Below are the code and all the weights of a small trained network. Each question names an input and a class and asks about switching units off, where a switched-off unit gives its printed mean instead of its output.

import numpy as np


def w(rows, s, z=0):
    codes = np.array(rows[::2]) - 128.0
    scale = np.full(codes.shape[1], s)
    scale[-1] = z or s
    return codes * scale


def f(y):
    return np.maximum(y, 0)


def log_softmax(a):
    a = a - a.max(-1, keepdims=True)
    return a - np.log(np.exp(a).sum(-1, keepdims=True))


def net(x, mask):
    res = np.array(x, float).reshape(1, 6) / 4 @ E
    y = f(res @ A[0][:, :-1].T + A[0][:, -1])
    res = res + np.where(mask, y, B[0][:, -1]) @ B[0][:, :-1]
    return log_softmax(res[-1] @ U[:, :-1].T + U[:, -1])


A, B = {}, {}
E = w([
[128,130,129],'x0',
[112,37,93],'x1',
[140,176,25],'x2',
[126,130,129],'x3',
[129,127,128],'x4',
[2,185,129],'x5',
],0.0081)
A[0] = w([
[110,139,119,61],'neuron 0',
[61,107,128,161],'neuron 1',
[106,116,197,182],'neuron 2',
[112,183,104,167],'neuron 3',
[136,104,155,44],'neuron 4',
[150,114,196,39],'neuron 5',
[46,111,115,139],'neuron 6',
[14,172,149,4],'neuron 7',
[160,109,118,86],'neuron 8',
[205,118,166,88],'neuron 9',
[6,151,137,224],'neuron 10',
[139,163,149,57],'neuron 11',
[94,86,132,102],'neuron 12',
[172,115,150,94],'neuron 13',
[128,110,183,139],'neuron 14',
[154,185,152,239],'neuron 15',
[117,128,84,157],'neuron 16',
[95,205,106,221],'neuron 17',
[148,181,176,175],'neuron 18',
[82,63,115,164],'neuron 19',
[192,135,105,88],'neuron 20',
[141,154,167,126],'neuron 21',
[159,198,190,132],'neuron 22',
[169,156,61,82],'neuron 23',
[88,34,138,179],'neuron 24',
[136,142,139,210],'neuron 25',
[97,94,224,72],'neuron 26',
[115,108,141,36],'neuron 27',
[184,110,104,25],'neuron 28',
[95,102,164,210],'neuron 29',
[131,34,85,160],'neuron 30',
[192,119,96,8],'neuron 31',
[151,197,157,243],'neuron 32',
[130,131,180,107],'neuron 33',
[93,76,95,221],'neuron 34',
[116,124,74,187],'neuron 35',
[106,83,155,170],'neuron 36',
[191,214,27,43],'neuron 37',
[82,145,126,5],'neuron 38',
[173,89,162,98],'neuron 39',
],0.015,0.0038)
B[0] = w([
[104,204,168,137],'neuron 0',
[189,166,198,183],'neuron 1',
[98,219,82,192],'neuron 2',
[155,178,112,189],'neuron 3',
[79,169,152,143],'neuron 4',
[40,171,134,169],'neuron 5',
[182,118,229,192],'neuron 6',
[81,114,247,214],'neuron 7',
[145,149,209,159],'neuron 8',
[62,127,216,202],'neuron 9',
[178,97,196,254],'neuron 10',
[181,75,60,145],'neuron 11',
[172,152,90,152],'neuron 12',
[88,129,210,170],'neuron 13',
[71,210,62,174],'neuron 14',
[234,85,75,206],'neuron 15',
[103,253,55,170],'neuron 16',
[149,119,123,223],'neuron 17',
[219,115,53,192],'neuron 18',
[219,145,103,180],'neuron 19',
[132,147,188,186],'neuron 20',
[161,116,51,162],'neuron 21',
[200,68,51,200],'neuron 22',
[113,179,159,193],'neuron 23',
[192,155,88,198],'neuron 24',
[229,66,128,166],'neuron 25',
[48,231,81,195],'neuron 26',
[137,197,53,132],'neuron 27',
[65,116,204,172],'neuron 28',
[146,172,48,183],'neuron 29',
[243,129,139,211],'neuron 30',
[27,154,199,176],'neuron 31',
[246,78,115,215],'neuron 32',
[42,216,34,162],'neuron 33',
[237,139,92,191],'neuron 34',
[113,230,12,185],'neuron 35',
[128,191,13,172],'neuron 36',
[32,198,129,237],'neuron 37',
[58,112,240,151],'neuron 38',
[122,171,192,185],'neuron 39',
],0.005,0.009)
U = w([
[153,127,128,244],'0',
[158,125,123,186],'1',
[191,108,98,87],'2',
[93,113,235,39],'3',
[130,112,111,253],'4',
[76,163,76,37],'5',
[40,6,64,49],'6',
],0.011,0.0043)

Each question gives the input, the list of numbers given to net, and the class t.
The units are the neurons (one row each of A and B). Each row of codes is followed by its name. A weight is (code - 128) times the scale printed after its matrix; where a second scale follows, it is the last column's (A, B and U).
mask holds one flag per neuron, in row order. A switched-off neuron (its flag False) gives its mean, the last column of its row in B, instead of its output. The means were averaged over made-up inputs and are rounded, as every weight is.
A unit's drop is (log p(t) with every unit on - log p(t) with that unit switched off) / (log p(t) with every unit on - log p(t) with every unit switched off).
The circuit of an input: a set's keep is (log p(t) with only the set's units on - log p(t) with every unit switched off) / (log p(t) with every unit on - log p(t) with every unit switched off). Starting from the 12 units with the biggest drops (on a tie, the unit counted first), units are removed one at a time, each time the one whose removal leaves the highest keep (on an exact tie, the one counted first), for as long as the keep stays at least 0.8.
circuit, biggest first: the units of the circuit, biggest drop first
most important unit: the unit with the biggest drop
top k neurons: the k neurons with the biggest drops, biggest first
drop when u is switched off: that unit's drop, to one decimal
input [4,3,8,-2,0,-7], class 5: circuit, biggest first	(neuron 37; neuron 31)
input [-3,6,8,-1,2,-2], class 5: circuit, biggest first	(neuron 37; neuron 35)
input [6,-7,-6,-2,1,-2], class 2: circuit, biggest first	(neuron 22; neuron 18)
input [3,1,-3,4,2,-6], class 3: most important unit	neuron 9
input [-6,-7,-8,-5,-3,-4], class 5: circuit, biggest first	(neuron 26; neuron 33; neuron 14)
input [3,2,-6,-6,-1,-7], class 3: circuit, biggest first	(neuron 9; neuron 39)
input [3,0,-7,4,1,-8], class 3: circuit, biggest first	(neuron 9; neuron 13)
input [4,-5,8,-2,-2,8], class 3: top 3 neurons	(neuron 7; neuron 10; neuron 38)
input [0,1,-1,5,-4,5], class 3: circuit, biggest first	(neuron 7; neuron 10)
input [2,6,-7,8,0,-8], class 3: top 4 neurons	(neuron 9; neuron 39; neuron 13; neuron 28)
input [-3,-5,3,2,1,3], class 2: top 2 neurons	(neuron 32; neuron 15)
input [-5,-5,5,3,4,7], class 3: drop when neuron 6 is switched off	0.1
input [-5,8,-3,4,4,8], class 2: drop when neuron 19 is switched off	0.4
input [5,8,6,-4,-6,4], class 2: top neuron	(neuron 34)
input [7,8,-3,0,-2,-1], class 2: drop when neuron 32 is switched off	-0.1
input [5,2,-8,1,7,-2], class 5: drop when neuron 3 is switched off	0.0
